Each row is followed by its class.
[-14 -28  31 -17  -7  66   5  61 -25   8 -29  -8  11  24  30  12 -46 -44
 -55   9   2 -33 -10  15  34 -25  26 -54   8 -32 -28  27]  Q662
[ 35  -4  21   7  -7  -3 -26   5  15  23   4  42  22   9  -1   2 -20 -32
  48 -65  32 -43  39 -15  -9 -18 -14  -1 -26   1  14  28]  Q930
[ 21   6  -3  35  -6  29  42  -6  26 -41   9  12   3 -63 -54   8  22 -35
 -28  -1  32  61  33  26  43 -28  83  -5  17 -13 -16 -33]  Q628
[ -8 -30  29  -7  21  15  39 -28   8  -4 -22 -26  64   4 -42 -26  -9 -39
  48  -1  31   6  50  18 -23   2  33  39  13 -10   5 -14]  Q321
[ -13    7  -43   67  -15  -48   39    1  -52   44   14   43  -71   60
   13   18  -11   65  -47    4  -30   49   31  -27   20 -101  -71  -24
   17   28    3   -4]  Q21
[-38  14 -46 -41  -9 -30  15  -2 -16  59  10 -34 -11  31  -7  -1  12 -13
 -20  52 -13  44 -68 -38  10  12  65 -40  44  11   2   2]  Q628
[ 18   7  12   1  30 -41  43  -3   7  -1 -13 -44  34  -3 -43 -16 -10 -42
  55 -13  20  30  61   4  -4 -25  41  44  18  29  29  17]  Q188
[ 38  42 -39  -1  54 -59  16 -25 -16  21 -27 -10 -44 -27  -1  11  -4  32
   3  13 -17  36  84 -33 -12 -63  -9  35  34  63   8 -26]  Q188
[-19 -28 -15  34 -29  56 -44  33 -20 -27   1  23  24  11  24  15 -19  25
 -24 -58 -27 -31  40  -1   9 -47  -1  -3 -17 -23  -5  29]  Q21
[ 22  11 -34 -22  22 -31  15 -26   0  -2 -24 -27  -9 -10 -19  -1   5  12
   4  14 -34  13  48   2 -27 -46 -37  20  34  21 -20  -3]  Q187
[ 55  29 -52 -24  16 -50  45 -29  54  13 -28 -29  -9  24 -55   1  31  39
 -15   5 -25  48  78 -17  -3 -29 -54   8  26  22  46 -21]  Q925
[ -1  -5 -39 -27  -2 -20   4  -8 -16  19   0 -37  -8  22 -23  -8  -5   4
 -45  25  -8  54 -27 -22  -1   7  49 -31  14   9   4  -3]  Q188
[ 19   8 -42 -24 -23 -71  25 -17  23  55  18 -19  -3  27 -34  16  23 -12
   7  37  16  16 -52  -7   5  18  42 -15  21  25  26  31]  Q930
[ 16  28 -23  45  26  -8  22 -19  -4  31 -31  -5  -7  10 -16  17  26  19
  30   1  -4   3  94  -7 -20 -34 -29  31  49  43  20   6]  Q409
[-70 -41 -15 -32 -38 -37  47   0 -24   4 -39 -49   3  26 -34   5  32 -41
 -75  86  23   3 -63 -38  49  80  89 -57  54  58  33  43]  Q21
[ 50  -2  -2  16 -32  72 -10   3  54  -4   0  26  30  28   8   3  -5  19
 -15 -34   9 -21 -27 -22 -24  87 -53 -48 -65 -46  -5  -1]  Q321
[ -6 -39 -14  22 -13  36 -52   5  21 -46  -1  23  14 -43  -5  33 -13 -14
 -13 -30  -8 -24  30  12 -18 -66  58  20 -28  -5   4  -2]  Q229
[ 54  18  -5 -28  18 -51  39 -15 -19  80 -21  10 -69  16 -17  17 -18 -29
  19  30  -5  18  53 -23 -34 -25 -36  -8  25  11 -11 -30]  Q662
[ -36  -31  -63   23  -15  -30   -5   20  -63   -6   26   28  -57   11
   36   20  -66   24  -25    4  -39  -28   33   -6   -1 -108  -88   19
   -8    2    5  -13]  Q229
[ 43  28  11  12  38 -43  26 -21  23  49 -33  12 -25  -1  -2  19   4 -16
  48  13 -10 -15  60 -33  -7  17  -4  21  38  45 -11   6]  Q930
[-19   7  29  74 -52  17  -5   9 -22  49   0 101 -35   1  71 -24  -7 -15
 -11  12 -29   3 -11   6  40  11  43 -25  -5   4 -18   4]  Q628
[-24 -83   3 -22 -23  59 -54  29 -27  39 -20  44 -50 -22  49  -7 -64 -34
 -34 -36 -59 -55  21  19 -35 -45  -2 -39  -7 -27 -35 -31]  Q925
[ 13  19 -32 -48  48 -51  27 -16 -27  35 -33 -54 -49 -20 -19  26   9 -28
 -35  63 -19  20  -6 -34 -21   1  24 -25  73  52 -34 -41]  Q187
[ 29 -27 -12 -36 -29 -23 -12 -44   4  25   9 -12  30 -16 -52 -27 -38 -52
  51  18  52   6  19 -11 -51  30  25  20 -18  11   2  -8]  Q229
[-18  -7 -37 -39 -15  35 -28   6  -4  48 -24 -63  -9  22 -20  -4   7 -13
 -38  48 -16   9 -37 -11 -27  53  52 -69  40  18 -23  31]  Q409
[ 16   2 -54  -1   9   3  44 -14  28  39 -34 -29 -38 -12 -16  34 -26   5
  24  30 -20   3  17 -22 -42  34 -18 -12  20  30 -10   3]  Q321
[ 10   0  11  25  11  18  30  -7 -29 -25 -11   7  55  -5   1 -18 -31  11
   3  11  21  16  52  40  44  -6  36   1  19  -3  10 -10]  Q468
[ 42  -3   2 -15  14  18  35 -26  -1  -1 -31  -7  15 -26 -33  -2 -10   3
  -7  78  53  51  45   4  27 -36  28  18  17  -1 -15 -16]  Q662
[ 55  49 -34 -19  41 -33  -3 -12  13  26 -25  -6 -44  -9   8  18 -25  46
  13   1 -49  14  62  -9 -26 -20 -41 -32  11  36  -3 -12]  Q468
[ 13  -2  13   1  11 -38  -1  -7  36 -25  15  24  46   8 -11  -5  20 -37
  35 -57  49 -11  32 -42  -2 -46  13  38 -26  20  24 -16]  Q229
[ 18 -20  -2 -26  49   3   8  -5   7   5 -15 -13  -4 -38  11   6 -16 -19
  56  19  -9 -23  26 -15 -18   8  23  34  12  14   2 -17]  Q925
[-38   8 -25  32   5 -64  20 -24   7  -4  51 -34  39   4 -39  13  15 -21
  -9  -3  91  82 -45 -28  15 -61 111  37  24  39 -19 -16]  Q229
[-34 -35  -9   2 -14  13 -21  33 -10 -15   9  37 -15 -29  19  13  -2 -27
  -4 -47  -6 -27  18  -8  34 -67  80  16  11 -13  -9 -24]  Q930
[ 43  12 -32  -4  11   4  -4   2   0   0   1 -17  45 -16  -3   3   2 -23
  31   7  -7  10  13   3   0  -4  50  27  26  -7 -21 -11]  Q187
[ -7 -62 -23  -4  -9  47 -43  20 -27 -48   0  70  19 -30  68  -1 -20 -18
 -41 -19   5 -49  45  20  46 -78  -2  32  -6 -47 -54  -1]  Q662
[ 15  -3 -18   6   6  20  32 -20 -10 -55  -7  -6  54 -10 -32 -17 -23  -6
   3  12  39  19  64   0  32 -20  38  27  10   9  11  -6]  Q229
[-13 -52  -5  28 -11  90 -32  39   0 -29  -2  15  14  -2  17  23 -23  16
 -34 -41 -33 -19   6   9   6 -52  31 -36 -18 -31 -35  25]  Q21
[ 19 -16  -2  48 -23  52 -25  23 -17  14 -13  38  11 -21  55   9 -39 -26
   8 -47 -31 -48  37  22 -16 -14 -12  14   9 -21 -54  -7]  Q187
[ 26  43  17  -5  30  26  31   4 -11  60 -27 -17 -56  -1 -11  14 -27   3
   4  28 -47  25  25 -12 -30  -2  -5 -51  26   5 -15 -23]  Q628
[  4 -34  20  22   0  51 -35   9  28  -6  20  42  52  23   5 -18   0 -43
  10 -69 -20   2  23  16  -2 -45   6  -9 -18 -65 -38  14]  Q628
[ -3  17 -12  -5  11  -9  -2   9   9 -24  16  -3  45  33  -8 -11   2  21
  17 -90  26   4  43 -14  11 -57 -11  15 -17   2  53  22]  Q925
[ 42  24 -11  -2  20 -42  13 -17  32  51  -8   6 -41   9 -10  19  15   4
  14  -7 -26   5  30 -22 -19 -12  -8   3  25  16 -26 -16]  Q930
[ 40  -6  28  29   1   4  -1  -4  21  29  -7  63  11   0   7  12  -2 -30
  32 -49  35 -33  32 -14   6 -18  16  -9 -10  15   4  15]  Q930
[ 15  44 -27  -5  17 -33  16  -3 -15  29 -16 -24 -48  23  -8 -10 -10  24
 -17   0 -57  55  40  -9 -18 -63 -27 -16  38  18 -43 -18]  Q187
[ -2  23 -56  95   9 -71  24 -22 -35  10  -6  20 -10   8 -12  41   7  27
 -37  11  17  67  68 -28  42 -75   9  51  45  53  48  -5]  Q188
[ 54  29 -22 -17   5  32  -7 -28  21  65 -39 -39 -18 -16 -19  14 -46  41
  42  24 -32  -2  67 -14 -54  37 -30  17  30   3 -45   2]  Q930
[ 12  23 -10  32  26 -22   8 -36  -9  31  -7  22  22 -11  -6  21  10   2
  81 -10 -14 -11  87  -2 -30 -47 -24  79  24   7  40  -1]  Q628
[ 31  -8  -8  -8 -30  30 -18  -1  15  37 -16  13  -1 -12 -10  14 -19 -38
  55 -62 -13 -26   8  -6 -68  14  20 -22 -14  -1  -4  15]  Q187
[-25 -54  -2  30  -1  37 -32   1  -1 -15  -8  53  -1 -13  37   5 -23 -19
 -13 -54 -37  -9  26  17   1 -15  59 -23   5 -24 -48 -16]  Q468
[ 12  -2 -16   8   6  21  49  -5  -9 -46   8 -33  42   9 -33   2  17  32
  -7  13  10  19  30   6  28   2  13  24  15 -18   4  -1]  Q21
[ 30 -13 -10 -16  -5  44   3  15  29  -3   0   9  -3   7   1   1 -27  11
  21 -55  -9 -24   8  -1 -20   1 -25 -38 -41 -13  28  24]  Q925
[ -7 -44   8  14 -18  64 -23  43  23 -21  -8   9  25 -14  21   8 -28 -12
 -17 -50 -19 -39  22  30   8 -39   8  -7 -22 -29  11   9]  Q925
[  8  13 -80 -48 -18 -35  22 -17  60  68 -48 -29 -83 -59 -39  66  43 -18
 -38  41 -27  19 -11 -58 -34  10  40 -49  55  65  15 -26]  Q628
[-26  19 -39  31  -8  18  52  -4  -2 -37  -5 -35  13   1 -53 -15  41  16
   6   7  22  61  47   7  38 -15  80  17  44  18  24  12]  Q409
[ 16 -11 -10  -3  -5 -12  46 -23   3  23 -41 -27 -39   4 -59  22   2   4
   2  21 -17  10  61 -30 -34  23 -32 -14  23  28  14  -2]  Q21
[  4 -38 -22  27 -13  38  -5   7  18 -20 -18  23  18 -13   3  12   2  -9
 -43 -62 -19   2  40  16   4 -51  46  -4   3  -8  -2   3]  Q188
[ 48  22 -64 -88 -13 -31 -82  13 -37  25  13 -72 -27  -7 -41 -36 -74   5
 -11  95 -22  49   9 -24  -2  44 -17 -29 -13 -11  17  -5]  Q925
[-14 -10 -29  29  -6 -88 -30   8 -30  50  36  14 -49  14  28  19 -10 -39
  17 -25 -30  -1 -16 -20 -42 -52 -52  30  13   3 -48 -22]  Q187
[ -2 -35 -30  -2 -12  58 -24  23  19 -51 -24  -8  24 -11 -16  14   6   6
 -59 -31 -44   9  26  17  17 -44  72 -19  -9 -23  30  16]  Q188
[ -7 -21  59   6 -36   6 -21  24  24 -14 -17  38   0  22 -19 -13  -3 -56
  -5 -63   6 -39  18   4  18  10  27 -51 -34  -1  28  57]  Q930
[  6   5 -17 -55 -16 -21  -5   7 -22  58  -2 -43 -10  34 -20  -1 -27 -25
 -39  68  30  45 -50 -22   5  11  36 -49  18  -4 -26  16]  Q662
[ 25   5  17  12 -16 -21 -32   0  29 -16  -3  14  29   4 -26  -4  11 -32
  32 -56  15  -2  24  -7 -22 -32 -17   2 -36   8  24  32]  Q187
[   2  -48   61   37  -24   24   -6  -17   43   66  -32   48  102  -21
   73   17   24  -80   94  -73   59 -114  -11  -24  -60   58    9   77
   10   17  -27   -6]  Q187
[ 23   5 -32 -71  12 -24 -32   6 -34  63  -7 -31 -11   0  -9  12 -32 -27
 -15  68  31  30 -17 -28  -6 -37  49 -24  25  11 -19  -1]  Q662
[ 44  38 -32  17  25  21 -29 -18  -4  26 -23 -11 -11  11 -10  -7  17  38
  14  24 -39  22  87 -10 -28  -4 -25  15  32   7 -16 -10]  Q409
[  8 -24   8  19   1  42  50 -20   7  -9 -21   9  48  -1 -20 -10 -10 -20
  45   8  25  -4  33   8  -2  37  34  22  -2 -13  23  -7]  Q321
[ 17  -5   4  56  23  -1  45 -27  -3 -38   5 -21  59   0 -50 -19  -1  -6
  36 -19  17  68  91  16  16 -22  39  92  22 -27   1 -23]  Q188
[-25   1  -3 -42 -37 -58  -2 -16 -55  64  -6 -15  -6  33 -38  13   5 -56
 -10  38  62  19 -23 -48 -10  44  62  -2  24   4  47 -15]  Q662
[  11   -5  -38   82    8  -32   18  -14  -37   45   18   49  -45   38
   28    8  -36   37  -21  -42  -35   47   60    1  -11 -102  -63   21
   13    1  -33  -13]  Q188
[ -5   3 -50 -57 -41   4   5  47  -8 -17 -12 -62  -6  -7  -9  12  -8 -16
 -55  64 -17 -13 -87   0  28  35  36 -72   5  16  29  37]  Q187
